Each row has a class, written as a number after it.
[ -33 -273  143   14 -146  140  109 -175   35   13 -340  308  212  460
  238 -218 -174  -40  111  -42  365  286  184   53   38  282 -291  -41
   46   -5  244   88 -544 -181]	3
[ 225  361  -86 -279 -225  293   50  107  122  261 -197  739 -101  198
 -317  359  310  -50  737 -269  -51  169  289  -91  167 -370 -394  209
  -38  184   12  174 -679 -224]	7
[ 467  307  171 -469  225 -134 -343   57 -294  280 -225   28  -80  743
  301   15  620 -309 -189 -169  247   54  382  281  -70  -59  116 -483
 -563 -273  136 -103  380 -354]	4
[-127 -413  -28 -167  310  121  210 -138 -439  -81 -341   78  106   17
 -134   -2 -426 -400 -135  216 -242  692 -319  387  116  558  145 -222
  -14   17 -157 -212 -338 -401]	6
[ 311  325   93 -216   45  270  -74  -69  135  100 -257  433 -111  304
 -273  142  378   -2  501   95   76   87  298   16  110 -148 -430  -50
 -101 -143   80   56 -542   74]	4
[   4  655  -21 -215  271 -115 -170  -38  -60 -129 -227  162  279 -492
  180  104  268  -46  260 -215  296 -455  141  -67  224 -481  135 -317
  -10 -109  135   52 -331 -616]	6
[ 148  580  -13   44  144  103 -123  -39  116  -31   50  270  410 -665
   -2  125  247  126  273   42   18 -457  103 -108   53 -618 -126  -13
   71 -123   64  128 -301 -192]	4
[  81  341  141 -207  201  112 -394  294 -132  218  169   89   15  434
  161    1  431   16 -287   60  207   41  102  102  193 -153   44    5
 -304   71   64 -361  570 -235]	6
[  99  473  303   -4  338   30   71 -293 -260 -191 -318  130  164 -357
   57 -174  148  118  187  178  132 -104  257   88  348 -195 -181   16
  254 -245 -219 -264 -479 -110]	4
[ 147  400   24 -303  338   92 -259  202  -95  280  -59 -209  -15  201
  289   28  331  -74 -301 -233  124  -85  -19   35  126 -397  191 -233
 -291   28   56  -63  412 -366]	1
[ 403  431  188 -326  400 -127 -485  256 -184  220  -93  -40   25  382
  238  113  618  -67 -207  -40   19   36  102  265  193 -182  243 -228
 -352  -45  170 -353  429 -252]	5
[  55  614  -20  -40   78 -188  -80  -38  151  113  -20   50  302 -313
  112   47  -87  222  271 -236  241 -558  140 -128  264 -656   97  -61
  216 -153  -35  127 -405 -347]	1
[ 237  253   78 -190  213  -24 -402  231 -136  228   34  -10  -96  416
  345  151  363  -95 -226  124   27   14   38   31   97 -459  -47 -216
 -293   32  123 -276  452 -292]	6
[ 107  348  121 -267  341   77 -447  174 -179  225   99 -244   -1  462
  332    0  291  -76 -209 -181  188 -136  -17   70  -48 -242  187 -167
 -180  -89   81 -155  333 -294]	7
[ 394 -446   86 -236 -198 -136  451 -115  -48 -222 -626  340   93  450
  145 -103 -263 -169   -3  -19  126  501  136  -16  -60  559 -289 -276
  167 -143  -83  210 -595 -132]	6
[ 128  613  -26 -205  334  -57 -212  178   10 -101 -119   80  266 -466
  131  221  150   14  156  -99 -115 -503  -34  -76  106 -332  190 -219
  184  -83   31   -9 -152 -373]	5
[-377   39  380  -73   69   -6  220 -132  321  276   59 -340    7   91
 -255 -165 -129   -1  104 -288  222 -363 -138  -90 -333 -419  261 -318
 -187  -62 -187  254 -390 -326]	1
[ 216  337  126 -192 -147  315 -159  -51  -34  -49 -285  402 -208  280
  -48  116  320  -59  626    6  103   58  162  -46  183 -394 -405   -5
  -42 -112   21  -51 -631   21]	1
[  59  452  171 -258  109  235 -555  135   85  284  337   59  -27  116
  181 -102  502  170 -281  -68  358   32  385  -90  425 -449  -83  395
 -305   19  -10   49  302  -60]	3
[ 153 -504  105  -85 -221   -4  307 -255  -42   35 -516  252  160  467
  180 -152 -294 -180  120    8  144  547  101  174    9  373 -191 -113
   16  -10  140  110 -603 -137]	0
[-228 -240  373 -381   96   24 -167  -69   97  438  176 -410 -260  225
 -257 -119   12  -93  -23  -40   25    1   -8   72    4  -53  190 -178
 -443  -44 -231  176 -350 -198]	3
[-320   64  198 -283  223   85    6  -82    8  220  230 -349 -160  172
 -324 -107  -22  -71   -4 -155  115   37  -65  -18 -314   26  215  -76
 -255 -116 -323  269 -352 -254]	7
[-176 -358   -9  -65  -67  181  157 -218   32    1 -166  213  176   50
  -67 -239  -93  -30   34   -1  274  425  121  125  201  440 -167   92
  -92   62  163  123 -502 -213]	2
[-378  222  266 -140   69  106   65   61   98   68  227 -104  -14  -88
 -337 -145   87   12  -74 -258  142 -166  -84  -36 -298 -146  218   36
 -261   82 -362  258 -186 -325]	6
[ 239  563   95 -195  -45  215 -326   80   51  111 -149  345 -211  283
  -91  262  315 -123  589 -182  173  -76  286  -37  351 -650 -436  128
   19 -189   15  -75 -494 -111]	5
[-187  172  319 -182   67   70  205   54   20   68  171  -92  -20  -41
 -343   37   67 -179  -59 -241   51   17 -127  -87 -404 -125  175 -221
 -346  -59 -371  242 -175 -289]	0
[  10  640  -45  -88  203   61 -171  -90   48  129  121  112  163 -522
   64    6   96  137  189  -52  146 -457  144 -259  245 -576   20  110
  105 -223  -60   69 -264 -224]	1
[-524 -379  270  -87 -392  134  -56 -234  142   93  604 -109 -386  193
 -273 -311   34  345 -320  133  -17  -27  -84 -203 -142 -167   94  271
 -299  193 -323  383 -131  150]	5
[ 609 -109  -57 -159 -178  649  136  151  -96   82 -511  653   27  511
 -312  347  356   98  507  306  -52  575    6  -91 -207 -100 -510  -52
 -133  181  315   63 -377  255]	2
[-189  187  377 -170   54  288  118   83  292  207  192   27   61   79
 -539 -126  166  -23   33 -231  343 -146  174  -99 -240 -195   55  -26
 -360   22 -283  309 -263 -199]	6
[ 341  331  -81 -265  159   51 -699  408 -124   24  132   39 -155   14
  611  322  370  -95 -352  350 -548 -225  137   22  225 -392  -89   10
  -40   89  -32 -311  706 -147]	4
[  69 -515  403  251   18 -319  116  170 -374 -428   92 -365 -226 -244
  -56   61  298 -101 -105  171 -130  228 -398  167 -146  314   79 -492
 -223  109  -64 -404  169  372]	3
[ 106  466  118 -123   68  477 -284  -78  -19  120 -194  325 -115  394
 -232   42  416   26  549   44  248 -179  200   31  -18 -324 -346  -55
 -155 -150  167  -72 -540  -23]	4
[ 133  378  152 -230  293   75 -360  273 -158  197  141  -25   31   98
  167   86  445 -157 -249  -52  -36   -4   97  174  113 -254  138  -89
 -368   20  -66 -249  473 -268]	4
[ 147  522   -1  -68   85 -191   36   -2  -81   28  -66  308  317 -616
   98  150  186   60  168 -151    0 -348  116 -119  231 -457   63 -185
   14  -28  -16    8 -155 -402]	3
[-236   81  153 -312   61  169   81   25 -110  173  228 -125 -182  -15
 -432  -28  123 -101   63 -141   24 -108 -211  -33 -399   80  228 -145
 -271  -48 -270  259 -187 -126]	0
[ 393  529  260 -197  372  176 -272  -32   12   40 -296  111  -84  492
 -133  111  235  -41  451   20  103  -77   90   59  -16 -251 -191 -178
   55 -346   53  -51 -570   64]	5
[ 256  401   94 -244  119   62 -406  262  -77  253   60  105  -60  550
  282   75  415  -36 -280  -52    4  -38  237  159   45 -346  -38  105
 -136   25   21 -113  558 -199]	5
[ 306 -657  377  122 -116 -226  168 -286 -130   16 -256   85  128  727
    2 -152  218  -64   37  154  106  491   -9  440 -175  818 -250 -370
 -404 -143  418  -87 -297  151]	5
[ 124 -814 -118 -336  -73  143  299 -354   62  265 -379  116   17  531
  112 -388 -209  116  -37  240   91  497 -243 -211   40  899 -163 -363
 -353   22  379  270 -705   13]	6
[  -6  350  159 -235  395 -129 -420  203  -97  242  114  -78   25  153
  242   39  385  -66 -424  -54  -10 -122  142  313  280 -174  246 -185
 -226  136   52 -266  562 -461]	3
[ 132  288   72 -193 -149  187 -102  -25    3  182 -218  298 -173  319
 -118  138  256  -34  571 -153  184  107  164   -2  262 -329 -304   31
 -172  -73   60  -27 -560 -108]	1
[-141  211  351 -318  142  181 -121   79 -113  248  163 -205  -71  311
 -207   22   -2 -132  178 -153   68  -53 -171  -10 -386 -196  290 -123
 -311 -204 -321  159 -301 -205]	1
[-217   76  210 -301   13   29    7   35  -66   75  145 -148 -137  112
 -275  -74   46  -52   12 -135  122  -38   29  -30 -261   14  215  -25
 -191 -114 -331  246 -266 -180]	5
[ 118  464  172 -497  295  280 -218  132  -10  196 -104  -28   90  136
  243 -109  613 -132 -224 -190  147  -44  169   42    7 -326   33 -289
 -551   53  -19  153  172 -459]	4
[ 395  331  107 -377  368  269 -618  344  -39  154 -291 -280  -41  617
  272  258  252  -14  -96  292 -301 -279  -83  165 -369 -273   22 -247
   18  -89  128  -75  216 -170]	5
[ 159 -431   70 -220    1  -74  337 -258   -2  171 -480  145  243  478
   65 -336 -169  -54   -4  -88  341  526  183  303  197  646  -14 -113
  -10  -74  161  125 -478 -129]	1
[  31  466  173 -336  388  232 -330  234  -40  196   61  -34   35  166
  165   27  365 -180 -342  -85   25  -72  155   93   88 -324  134  -12
 -192    0  -78 -109  502 -375]	5
[ -69 -305  239 -116   66  327  492 -276  -64   30 -403  164  361   84
 -248 -316 -131 -204   40 -268  343  107  195  348  121  544   -2 -287
  -74   31   42  217 -434 -236]	1
[ 152  622  -24    7   66 -152  -73  105  116  -25  -56  329  387 -505
   78  277  193   87  310 -106  113 -388  175 -145  229 -645  -88  -68
  159  -99  112  -23 -264 -410]	5
[ 328  660  -53  -20  204 -148  -56   58   81  -81   -2  345  396 -719
  -37  113  236  110  205  -25   47 -335  207   -6  347 -405  -86    1
  272 -137  -29    5 -154 -111]	3
[-197  182   80 -341  119  -87  135  -56  -23  183  118  -65 -194    8
 -424  -20   94  -44  -40 -188  -53 -189  -31   63 -284   74  280 -220
 -182  -94 -343  306 -228 -351]	1
[  96  555  -59  -17   89   27   40 -189   47   -5   45  373  414 -670
  -22  125  178  298  282  -27  141 -419  218 -270  201 -527  -61   92
  257  -82   75  177 -327 -239]	7
[  17 -588  309 -155  124  115  338 -174   30  -29 -407   27  301  529
  101 -388 -207   34 -312   75  272  616   80  242  184  722 -108 -199
  -45  121   99  116 -509 -149]	5
[ -16  364    2 -184  482  216 -318  398 -163  307   78 -303   10  244
  347    9  162 -126 -327 -195   70 -183  -87  119  -61 -271   86  -86
  -84  115   -3 -106  440 -342]	4
[  87  659   82  -94  178    1  -94  -32    8 -145  -75  203  307 -470
  133   53  169   32  169 -147   63 -423   89  -72  178 -573  -31  -59
  196 -152  -69   68 -259 -344]	5
[ 414  208   95  -67 -122  188  -85   85  134   78 -249  345 -102  284
  -66  150  368   44  501  -75  244  136   71 -145  253 -446 -524 -158
 -108  -25  226  -51 -519  134]	3
[ 270  460   16 -270  274   -1 -524  238 -204  120    2  -64  -95  415
  372  230  335  -93 -259  132 -262 -231    6  271   56 -270   20 -309
 -138   49   73 -223  508 -312]	0
[  57   -7  195 -269  -86   63   76  260   97  166  173 -134  -81   70
 -294   98  146 -166  251 -266  108   15 -115 -156 -366  -73   16 -107
 -301 -140 -212  239 -186  -35]	2
[  23  632  102  -42  316  296 -464  216  300 -122  353 -135  374 -605
  187  123  252  277   93  147  347 -263  145 -407  354 -735 -241  206
  119 -103   37   48 -251  -80]	7
[  46 -445  168  -86   97   45  258 -149   11  -46 -415   -6  240  267
   44 -292 -294  -35   42  -10  236  478   83  232  250  642  -72  -70
   66   11   73    0 -560  -59]	2
[ 159  632  -26  -91   99  103 -236  -33   20  -91   59  331  339 -616
  -43   57  236   33  258   59  118 -312  149 -121  189 -574 -100   56
  -27 -188  -66   68 -385 -295]	6
[-329  147  190 -221  -49   -3  101   53  103  235  131   54 -114  146
 -505   39  276    8  182 -261  200 -346  -48  -82 -428  -39  236 -330
 -454   67  -63  212 -237 -436]	6
[ 218  297  178 -264  311  266 -432  367 -127  279   66 -136   77  469
  321  -43  297  -60 -274  -71  115 -138   -8  126  112 -317   49  -90
 -138   53   64 -213  407 -182]	5
[ 253  407  223 -260 -254  177 -130 -116  137   38 -394  436 -176  331
  -92  166  261 -141  640 -127  149  270  218 -150  266 -544 -286   14
 -251 -188  -47 -111 -720 -118]	0
[ 247  355   60 -276  251  110 -420  202 -200  237   76   28  -54  265
  143   16  481  -15 -285   34  -95  -54   63  212  100 -126  237  -30
 -284   32   18 -245  556 -125]	1
